Here is a tiny trained network, its code and every weight. The questions are about switching its units off for an input and a class, where a switched-off unit gives its printed mean instead of its output.

import numpy as np


def w(rows, s, z=0):
    codes = np.array(rows[::2]) - 128.0
    scale = np.full(codes.shape[1], s)
    scale[-1] = z or s
    return codes * scale


def f(y):
    return y / 2 * (1 + np.tanh(0.7978845608 * (y + 0.044715 * y**3)))


def log_softmax(a):
    a = a - a.max(-1, keepdims=True)
    return a - np.log(np.exp(a).sum(-1, keepdims=True))


def net(x, mask):
    res = np.array(x, float).reshape(1, 8) / 4 @ E
    y = f(res @ A[0][:, :-1].T + A[0][:, -1])
    res = res + np.where(mask, y, B[0][:, -1]) @ B[0][:, :-1]
    return log_softmax(res[-1] @ U[:, :-1].T + U[:, -1])


A, B = {}, {}
E = w([
[153,121,254,191,57,180],'x0',
[211,221,113,205,136,60],'x1',
[115,135,125,130,125,132],'x2',
[125,126,133,126,127,120],'x3',
[150,193,185,85,219,188],'x4',
[124,132,129,126,128,126],'x5',
[131,124,127,132,132,125],'x6',
[123,136,121,133,119,142],'x7',
],0.0079)
A[0] = w([
[154,128,254,181,48,163,74],'neuron 0',
[164,185,114,157,112,110,46],'neuron 1',
[129,123,127,126,142,112,254],'neuron 2',
[134,124,153,108,123,93,211],'neuron 3',
[90,106,125,160,105,93,80],'neuron 4',
[129,165,115,79,172,131,132],'neuron 5',
[130,172,164,109,181,172,85],'neuron 6',
[178,164,97,177,153,113,111],'neuron 7',
[108,105,124,114,116,150,77],'neuron 8',
[121,99,99,150,72,106,80],'neuron 9',
[144,149,193,113,182,159,104],'neuron 10',
[132,158,167,120,200,166,85],'neuron 11',
[142,172,125,186,134,101,39],'neuron 12',
[73,70,140,109,118,193,48],'neuron 13',
[156,103,200,185,92,193,85],'neuron 14',
[108,84,110,168,86,93,74],'neuron 15',
[128,95,94,152,50,95,77],'neuron 16',
[126,136,150,121,162,134,43],'neuron 17',
[166,169,137,177,128,92,136],'neuron 18',
[182,182,118,151,109,88,88],'neuron 19',
],0.0098,0.003)
B[0] = w([
[96,122,2,154,179,106,253],'neuron 0',
[115,64,167,110,168,169,163],'neuron 1',
[86,164,95,130,129,123,162],'neuron 2',
[104,130,135,123,121,122,148],'neuron 3',
[166,146,143,130,116,89,142],'neuron 4',
[145,135,93,189,104,100,176],'neuron 5',
[194,152,147,173,68,71,176],'neuron 6',
[93,73,157,120,177,135,183],'neuron 7',
[130,94,155,137,137,131,136],'neuron 8',
[174,157,151,141,88,112,157],'neuron 9',
[168,163,130,134,77,114,178],'neuron 10',
[191,148,146,187,79,88,177],'neuron 11',
[114,70,180,126,168,165,160],'neuron 12',
[119,45,207,92,152,191,186],'neuron 13',
[99,116,56,147,142,117,211],'neuron 14',
[190,164,168,152,108,92,161],'neuron 15',
[196,177,167,140,70,120,173],'neuron 16',
[158,108,124,133,126,111,128],'neuron 17',
[81,45,168,77,170,185,188],'neuron 18',
[111,87,160,99,162,165,183],'neuron 19',
],0.0074,0.0078)
U = w([
[94,133,11,138,160,113,148],'0',
[91,77,215,92,158,162,69],'1',
[196,181,160,155,70,105,40],'2',
[82,152,95,123,136,126,252],'3',
],0.011,0.0044)

Each question gives the input, the list of numbers given to net, and the class t.
The units are the neurons (one row each of A and B). Each row of codes is followed by its name. A weight is (code - 128) times the scale printed after its matrix; where a second scale follows, it is the last column's (A, B and U).
mask holds one flag per neuron, in row order. A switched-off neuron (its flag False) gives its mean, the last column of its row in B, instead of its output. The means were averaged over made-up inputs and are rounded, as every weight is.
A unit's drop is (log p(t) with every unit on - log p(t) with that unit switched off) / (log p(t) with every unit on - log p(t) with every unit switched off).
The circuit of an input: a set's keep is (log p(t) with only the set's units on - log p(t) with every unit switched off) / (log p(t) with every unit on - log p(t) with every unit switched off). Starting from the 12 units with the biggest drops (on a tie, the unit counted first), units are removed one at a time, each time the one whose removal leaves the highest keep (on an exact tie, the one counted first), for as long as the keep stays at least 0.8.
circuit, biggest first: the units of the circuit, biggest drop first
most important unit: the unit with the biggest drop
k most important neurons: the k neurons with the biggest drops, biggest first
drop when u is switched off: that unit's drop, to one decimal
input [6,3,8,5,2,-8,-3,-3], class 0: most important unit : neuron 0
input [-7,-8,6,2,-8,0,5,-2], class 1: circuit, biggest first : (neuron 13; neuron 0)
input [3,-2,-4,-8,-5,-2,0,-8], class 2: 2 most important neurons : (neuron 16; neuron 15)
input [5,-5,-7,-6,7,7,-1,-1], class 2: circuit, biggest first : (neuron 6; neuron 11)
input [6,-3,2,-6,3,5,6,-4], class 0: 2 most important neurons : (neuron 0; neuron 14)
input [8,-4,7,6,3,1,-2,1], class 0: 2 most important neurons : (neuron 0; neuron 14)
input [5,2,-8,5,8,5,-6,-4], class 2: 3 most important neurons : (neuron 6; neuron 11; neuron 10)
input [7,8,7,0,4,-4,0,7], class 1: 3 most important neurons : (neuron 18; neuron 12; neuron 1)
input [2,-6,2,-3,-7,-3,-3,2], class 2: circuit, biggest first : (neuron 16; neuron 15)
input [2,-3,7,-5,5,-4,0,6], class 2: circuit, biggest first : (neuron 6; neuron 11; neuron 18)
input [7,7,5,6,4,-2,0,-1], class 0: 3 most important neurons : (neuron 0; neuron 14; neuron 13)
input [-3,4,-7,2,-3,-8,-2,-5], class 1: 2 most important neurons : (neuron 0; neuron 14)
input [-2,-7,1,1,-7,-6,7,2], class 1: drop when neuron 16 is switched off : -0.1
input [7,-6,3,-5,-1,8,-4,5], class 0: circuit, biggest first : (neuron 0)
input [7,-7,-3,7,4,-6,2,-3], class 0: drop when neuron 0 is switched off : 0.8
input [-2,5,-6,-7,-5,8,-2,-5], class 1: drop when neuron 17 is switched off : 0.0
